Below is a small trained network, with its code and all its weights. Each question gives an input and a target symbol and asks what happens when units are switched off, that is, made to give their printed mean instead of their output.

import numpy as np


def w(rows, s, z=0):
    codes = np.array(rows[::2]) - 128.0
    scale = np.full(codes.shape[1], s)
    scale[-1] = z or s
    return codes * scale


def norm(h):
    return h / np.sqrt((h * h).mean(-1, keepdims=True) + 1e-5)


def f(y):
    return np.maximum(y, 0)


def softmax(a):
    e = np.exp(a - a.max(-1, keepdims=True))
    return e / e.sum(-1, keepdims=True)


def log_softmax(a):
    a = a - a.max(-1, keepdims=True)
    return a - np.log(np.exp(a).sum(-1, keepdims=True))


def net(x, mask):
    ids = ['αβγεζηξτ'.index(c) for c in x.split()]
    T = len(ids)
    res = E[ids] + P[:T]
    q, k, v = (norm(res) @ M[0].T for M in (Q, K, V))
    z = softmax(np.where(np.tri(T) > 0, q @ k.T / 2**0.5, -1e9)) @ v
    res = res + np.where(mask[0], z, O[0][:, -1]) @ O[0][:, :-1]
    y = f(norm(res) @ A[0][:, :-1].T + A[0][:, -1])
    res = res + np.where(mask[1:9], y, B[0][:, -1]) @ B[0][:, :-1]
    return log_softmax(norm(res)[-1] @ U[:, :-1].T + U[:, -1])


Q, K, V, O, A, B = {}, {}, {}, {}, {}, {}
E = w([
[125,168,112,168,37,214],'α',
[147,114,90,162,157,123],'β',
[85,96,16,63,249,239],'γ',
[124,123,104,189,99,160],'ε',
[122,133,14,119,135,123],'ζ',
[115,113,115,93,66,146],'η',
[169,125,85,89,159,146],'ξ',
[167,99,175,87,122,111],'τ',
],0.019)
P = w([
[201,155,31,91,145,138],'0',
[156,240,56,93,143,89],'1',
[210,255,94,103,100,74],'2',
[210,47,45,127,106,149],'3',
[110,166,90,127,128,49],'4',
[200,236,147,95,109,136],'5',
[222,52,113,119,111,200],'6',
[125,176,78,102,162,113],'7',
[203,216,156,91,107,139],'8',
[192,120,93,115,103,171],'9',
],0.0081)
Q[0] = w([
[254,87,66,132,118,221],'h1',
[179,244,139,129,116,151],'h1',
],0.025)
K[0] = w([
[4,115,188,118,206,166],'h1',
[139,26,111,121,137,228],'h1',
],0.024)
V[0] = w([
[58,157,95,169,57,207],'h1',
[95,114,121,3,34,115],'h1',
],0.023)
O[0] = w([
[64,196,175,155,82,182,254],'h1',
[139,117,73,62,3,49,189],'h1',
],0.012,0.0084)
A[0] = w([
[142,116,125,92,103,194,44],'n1',
[65,113,193,236,183,113,6],'n2',
[156,94,159,204,227,76,34],'n3',
[138,127,63,113,122,125,215],'n4',
[153,111,146,66,70,134,81],'n5',
[150,81,252,104,149,40,133],'n6',
[235,110,114,50,151,100,86],'n7',
[106,130,145,63,153,186,108],'n8',
],0.02,0.0025)
B[0] = w([
[109,155,112,65,116,137,239],'n1',
[68,6,55,149,103,100,184],'n2',
[250,191,166,180,4,132,155],'n3',
[127,174,143,183,163,88,222],'n4',
[113,114,108,209,123,71,224],'n5',
[120,86,48,181,237,23,144],'n6',
[94,122,232,89,150,171,188],'n7',
[171,71,114,89,67,138,254],'n8',
],0.023,0.0098)
U = w([
[46,217,108,156,41,203,3],'α',
[233,90,111,234,67,145,60],'β',
[175,126,10,89,136,123,199],'γ',
[32,44,79,203,95,166,101],'ε',
[104,210,60,175,148,97,124],'ζ',
[97,132,80,77,9,2,141],'η',
[116,103,223,122,94,121,188],'ξ',
[150,61,110,113,157,13,102],'τ',
],0.0072,0.0033)

Each question gives the input, a string of symbols that net reads in full, and the target symbol t.
The units are the heads (2 rows each of Q, K, V and O) and the neurons (one row each of A and B). Each row of codes is followed by its name. A weight is (code - 128) times the scale printed after its matrix; where a second scale follows, it is the last column's (O, A, B and U).
mask holds one flag per unit, heads first, then neurons. A switched-off unit (its flag False) gives its mean, the last column of its rows in O or B, instead of its output. The means were averaged over made-up inputs and are rounded, as every weight is.
A unit's drop is (log p(t) with every unit on - log p(t) with that unit switched off) / (log p(t) with every unit on - log p(t) with every unit switched off).
The circuit of an input: a set's keep is (log p(t) with only the set's units on - log p(t) with every unit switched off) / (log p(t) with every unit on - log p(t) with every unit switched off). Starting from all 9 units, units are removed one at a time, each time the one whose removal leaves the highest keep (on an exact tie, the one counted first), for as long as the keep stays at least 0.8.
circuit, biggest first: the units of the circuit, biggest drop first
unit that matters most: the unit with the biggest drop
k most important neurons: the k neurons with the biggest drops, biggest first
drop when u is switched off: that unit's drop, to one decimal
input ζ α η η ξ γ ζ τ, target τ: circuit, biggest first	n6
input ξ η η β ε τ, target β: circuit, biggest first	h1, n3
input ζ ζ τ ε ζ ζ, target ε: circuit, biggest first	h1, n2
input τ η α α ε, target α: 2 most important neurons	n8, n5
input ξ η ε η η τ τ ε α, target ξ: circuit, biggest first	n7, h1
input β η ε ε ε ξ ξ, target ε: circuit, biggest first	h1, n2
input ξ η ε, target ξ: circuit, biggest first	h1, n7
input η τ ζ η τ α β, target τ: circuit, biggest first	h1, n7, n6
input β γ ε η α, target α: 3 most important neurons	n8, n5, n2
input ε β η β ε ξ ξ α, target ξ: circuit, biggest first	h1, n7
input τ γ ε α, target α: 2 most important neurons	n8, n2
input ξ η ε η γ η ξ η ε, target ε: 2 most important neurons	n2, n8
input ε γ η ξ β, target β: circuit, biggest first	n3, h1
input γ α β, target β: 2 most important neurons	n3, n1
input ε η η η η η γ η ζ, target ζ: unit that matters most	n4
input τ ζ η, target τ: 2 most important neurons	n7, n6
input ζ ζ η τ ξ ξ, target τ: drop when n1 is switched off	0.0
input ξ η η β γ ξ ξ γ γ ξ, target ξ: drop when n1 is switched off	-0.1
input α η η η β β β α, target β: drop when h1 is switched off	1.6
input ε η β γ γ γ ξ ε, target ε: most important neuron	n8
